Here is a tiny trained network, its code and every weight. The questions are about switching its units off for an input and a target symbol, where a switched-off unit gives its printed mean instead of its output.

import numpy as np


def w(rows, s, z=0):
    codes = np.array(rows[::2]) - 128.0
    scale = np.full(codes.shape[1], s)
    scale[-1] = z or s
    return codes * scale


def f(y):
    return np.maximum(y, 0)


def softmax(a):
    e = np.exp(a - a.max(-1, keepdims=True))
    return e / e.sum(-1, keepdims=True)


def log_softmax(a):
    a = a - a.max(-1, keepdims=True)
    return a - np.log(np.exp(a).sum(-1, keepdims=True))


def net(x, mask):
    ids = ['ΓΦΩβδεζηλμψ'.index(c) for c in x.split()]
    T = len(ids)
    res = E[ids] + P[:T]
    u = 0
    for l in range(3):
        q, k, v = (res @ M[l].T for M in (Q, K, V))
        z = softmax(np.where(np.tri(T) > 0, q @ k.T / 3**0.5, -1e9)) @ v
        res = res + np.where(mask[u], z, O[l][:, -1]) @ O[l][:, :-1]
        u += 1
        y = f(res @ A[l][:, :-1].T + A[l][:, -1])
        res = res + np.where(mask[u : u + 4], y, B[l][:, -1]) @ B[l][:, :-1]
        u += 4
    return log_softmax(res[-1] @ U[:, :-1].T + U[:, -1])


Q, K, V, O, A, B = {}, {}, {}, {}, {}, {}
E = w([
[66,127,50],'Γ',
[107,177,174],'Φ',
[150,161,121],'Ω',
[103,175,168],'β',
[131,83,69],'δ',
[108,133,92],'ε',
[141,122,137],'ζ',
[83,59,190],'η',
[95,137,172],'λ',
[112,81,13],'μ',
[4,212,154],'ψ',
],0.024)
P = w([
[110,188,74],'0',
[159,97,4],'1',
[169,94,12],'2',
[166,96,21],'3',
[155,110,30],'4',
[123,97,27],'5',
[88,87,29],'6',
],0.0035)
Q[0] = w([
[101,127,243],'L0H0',
[157,148,245],'L0H0',
[153,1,126],'L0H0',
],0.0096)
K[0] = w([
[84,214,91],'L0H0',
[115,249,94],'L0H0',
[87,112,121],'L0H0',
],0.017)
V[0] = w([
[184,136,193],'L0H0',
[2,148,217],'L0H0',
[203,216,72],'L0H0',
],0.0067)
O[0] = w([
[86,131,235,61],'L0H0',
[248,193,58,255],'L0H0',
[2,110,34,41],'L0H0',
],0.0064,0.0046)
A[0] = w([
[42,143,123,131],'L0N0',
[81,153,157,44],'L0N1',
[68,254,85,94],'L0N2',
[191,243,251,248],'L0N3',
],0.0082,0.0018)
B[0] = w([
[39,81,165,187],'L0N0',
[9,100,120,147],'L0N1',
[17,168,2,238],'L0N2',
[110,39,124,253],'L0N3',
],0.0064,0.0059)
Q[1] = w([
[95,111,48],'L1H0',
[65,118,175],'L1H0',
[166,254,176],'L1H0',
],0.0084)
K[1] = w([
[233,9,198],'L1H0',
[1,254,81],'L1H0',
[51,160,230],'L1H0',
],0.0069)
V[1] = w([
[163,148,93],'L1H0',
[159,55,97],'L1H0',
[124,1,145],'L1H0',
],0.0091)
O[1] = w([
[150,210,103,132],'L1H0',
[2,200,215,235],'L1H0',
[128,208,205,255],'L1H0',
],0.0025,0.0054)
A[1] = w([
[71,160,24,66],'L1N0',
[87,70,228,100],'L1N1',
[143,108,145,255],'L1N2',
[23,1,147,97],'L1N3',
],0.01,0.0042)
B[1] = w([
[168,176,186,249],'L1N0',
[101,208,108,173],'L1N1',
[113,1,158,163],'L1N2',
[246,139,127,242],'L1N3',
],0.009,0.012)
Q[2] = w([
[255,145,213],'L2H0',
[190,54,114],'L2H0',
[74,95,154],'L2H0',
],0.0051)
K[2] = w([
[162,221,238],'L2H0',
[141,71,70],'L2H0',
[3,67,96],'L2H0',
],0.0059)
V[2] = w([
[96,147,116],'L2H0',
[52,252,173],'L2H0',
[220,45,36],'L2H0',
],0.012)
O[2] = w([
[37,102,34,101],'L2H0',
[225,60,2,253],'L2H0',
[145,183,209,85],'L2H0',
],0.0058,0.006)
A[2] = w([
[87,119,185,140],'L2N0',
[112,107,127,61],'L2N1',
[88,255,115,68],'L2N2',
[39,174,195,255],'L2N3',
],0.0067,0.0036)
B[2] = w([
[144,92,76,189],'L2N0',
[29,147,49,128],'L2N1',
[191,176,153,212],'L2N2',
[117,2,24,252],'L2N3',
],0.0059,0.0036)
U = w([
[132,112,138,2],'Γ',
[82,68,142,187],'Φ',
[79,7,123,176],'Ω',
[64,134,111,209],'β',
[196,54,213,124],'δ',
[169,172,159,185],'ε',
[67,148,108,162],'ζ',
[128,114,143,33],'η',
[128,116,94,88],'λ',
[165,213,131,35],'μ',
[148,130,154,198],'ψ',
],0.013,0.0085)

Each question gives the input, a string of symbols that net reads in full, and the target symbol t.
The units are the heads (3 rows each of Q, K, V and O) and the neurons (one row each of A and B). Each row of codes is followed by its name. A weight is (code - 128) times the scale printed after its matrix; where a second scale follows, it is the last column's (O, A, B and U).
mask holds one flag per unit, layer by layer, with each layer's heads first. A switched-off unit (its flag False) gives its mean, the last column of its rows in O or B, instead of its output. The means were averaged over made-up inputs and are rounded, as every weight is.
A unit's drop is (log p(t) with every unit on - log p(t) with that unit switched off) / (log p(t) with every unit on - log p(t) with every unit switched off).
The circuit of an input: a set's keep is (log p(t) with only the set's units on - log p(t) with every unit switched off) / (log p(t) with every unit on - log p(t) with every unit switched off). Starting from the 12 units with the biggest drops (on a tie, the unit counted first), units are removed one at a time, each time the one whose removal leaves the highest keep (on an exact tie, the one counted first), for as long as the keep stays at least 0.8.
units of the circuit, in order: the units of the circuit, biggest drop first
most important unit: the unit with the biggest drop
k most important neurons: the k neurons with the biggest drops, biggest first
k most important neurons of layer l: the k neurons of layer l with the biggest drops, biggest first
drop of u: that unit's drop, to one decimal
input η η Ω ψ η, target Ω: 3 most important neurons => L1N0, L1N3, L0N2
input ψ ε Φ Γ Ω, target λ: 2 most important neurons => L1N0, L0N2
input η Ω ζ Γ η ζ μ, target ε: units of the circuit, in order => L2H0, L0H0
input η ψ η ε, target Ω: 2 most important neurons => L1N0, L0N2
input β η λ, target Ω: 3 most important neurons => L1N3, L1N0, L2N3
input η ε η Ω, target δ: units of the circuit, in order => L0H0, L0N3, L0N2
input ψ η Ω ε ψ λ, target λ: most important unit => L1N0
input Ω Φ η Γ ψ β ζ, target Ω: units of the circuit, in order => L1N0, L0N2, L2H0
input Ω ε ψ Φ, target λ: units of the circuit, in order => L2H0, L1N0, L0N2
input η ε ε, target δ: units of the circuit, in order => L0H0, L0N2, L1N1
input β β η λ, target Ω: 3 most important neurons of layer 1 => L1N3, L1N0, L1N1
input ψ Φ β Φ, target λ: units of the circuit, in order => L1N0, L2H0
input λ Γ μ, target ε: units of the circuit, in order => L1N3, L0H0, L2H0
input η λ η η ζ, target δ: 2 most important neurons => L0N2, L1N2
input η η ψ η, target Ω: 3 most important neurons => L1N0, L0N2, L1N1
input λ ψ Γ Γ η ψ Γ, target λ: most important unit => L2H0
input η η ψ Ω, target Ω: units of the circuit, in order => L1N0, L2H0, L0N2
input Ω ψ λ η Γ, target λ: 3 most important neurons => L1N0, L1N3, L0N2
input η Ω η Ω Φ β ψ, target λ: 4 most important neurons => L1N0, L0N2, L1N3, L0N3
input Ω η η ε, target δ: most important neuron => L0N2
input η λ η ψ β Ω, target Ω: 3 most important neurons of layer 1 => L1N0, L1N3, L1N2
input ψ ψ β, target λ: drop of L2H0 => 0.9
